Below is a small trained network, with its code and all its weights. Each question gives an input and a class and asks what happens when units are switched off, that is, made to give their printed mean instead of their output.

import numpy as np


def w(rows, s, z=0):
    codes = np.array(rows[::2]) - 128.0
    scale = np.full(codes.shape[1], s)
    scale[-1] = z or s
    return codes * scale


def norm(h):
    return h / np.sqrt((h * h).mean(-1, keepdims=True) + 1e-5)


def f(y):
    return y / 2 * (1 + np.tanh(0.7978845608 * (y + 0.044715 * y**3)))


def log_softmax(a):
    a = a - a.max(-1, keepdims=True)
    return a - np.log(np.exp(a).sum(-1, keepdims=True))


def net(x, mask):
    res = np.array(x, float).reshape(1, 4) / 4 @ E
    u = 0
    for l in range(2):
        y = f(norm(res) @ A[l][:, :-1].T + A[l][:, -1])
        res = res + np.where(mask[u : u + 3], y, B[l][:, -1]) @ B[l][:, :-1]
        u += 3
    return log_softmax(norm(res)[-1] @ U[:, :-1].T + U[:, -1])


A, B = {}, {}
E = w([
[157,196,29],'x0',
[187,100,15],'x1',
[188,4,11],'x2',
[86,92,53],'x3',
],0.0034)
A[0] = w([
[158,209,191,175],'0.n0',
[183,235,50,153],'0.n1',
[15,1,182,3],'0.n2',
],0.0056,0.0035)
B[0] = w([
[163,133,48,222],'0.n0',
[31,101,149,254],'0.n1',
[2,178,90,152],'0.n2',
],0.0074,0.0023)
A[1] = w([
[151,201,249,102],'1.n0',
[110,254,93,75],'1.n1',
[242,208,151,2],'1.n2',
],0.0091,0.0054)
B[1] = w([
[183,66,108,253],'1.n0',
[18,139,190,235],'1.n1',
[95,254,37,146],'1.n2',
],0.014,0.0025)
U = w([
[24,169,195,146],'0',
[109,248,153,1],'1',
[255,11,80,217],'2',
],0.0095,0.0066)

Each question gives the input, the list of numbers given to net, and the class t.
The units are the neurons (one row each of A and B). Each row of codes is followed by its name. A weight is (code - 128) times the scale printed after its matrix; where a second scale follows, it is the last column's (A, B and U).
mask holds one flag per neuron, layer by layer. A switched-off neuron (its flag False) gives its mean, the last column of its row in B, instead of its output. The means were averaged over made-up inputs and are rounded, as every weight is.
A unit's drop is (log p(t) with every unit on - log p(t) with that unit switched off) / (log p(t) with every unit on - log p(t) with every unit switched off).
The circuit of an input: a set's keep is (log p(t) with only the set's units on - log p(t) with every unit switched off) / (log p(t) with every unit on - log p(t) with every unit switched off). Starting from all 6 units, units are removed one at a time, each time the one whose removal leaves the highest keep (on an exact tie, the one counted first), for as long as the keep stays at least 0.8.
units of the circuit, in order: the units of the circuit, biggest drop first
most important unit: the unit with the biggest drop
top k neurons: the k neurons with the biggest drops, biggest first
top k neurons in layer l: the k neurons of layer l with the biggest drops, biggest first
drop of u: that unit's drop, to one decimal
input [-4,-8,-8,-6], class 2: most important unit => 1.n0
input [-3,0,-1,-8], class 2: top 2 neurons => [1.n0; 1.n1]
input [-3,5,-4,-5], class 1: top 2 neurons in layer 0 => [0.n0; 0.n2]
input [-3,-5,-4,3], class 2: units of the circuit, in order => [1.n0; 0.n1]
input [-1,-6,1,0], class 2: top 2 neurons in layer 1 => [1.n2; 1.n0]
input [1,-7,-7,-2], class 2: top 2 neurons => [1.n0; 0.n2]
input [-8,-6,5,-6], class 2: top 3 neurons => [1.n1; 0.n1; 1.n0]
input [7,6,-4,-6], class 0: top 2 neurons => [0.n1; 1.n1]
input [-5,-3,-8,-1], class 2: drop of 1.n0 => 0.8
input [8,-4,4,-7], class 0: drop of 0.n1 => 0.2
input [-4,-7,-2,-1], class 2: drop of 1.n0 => 0.4
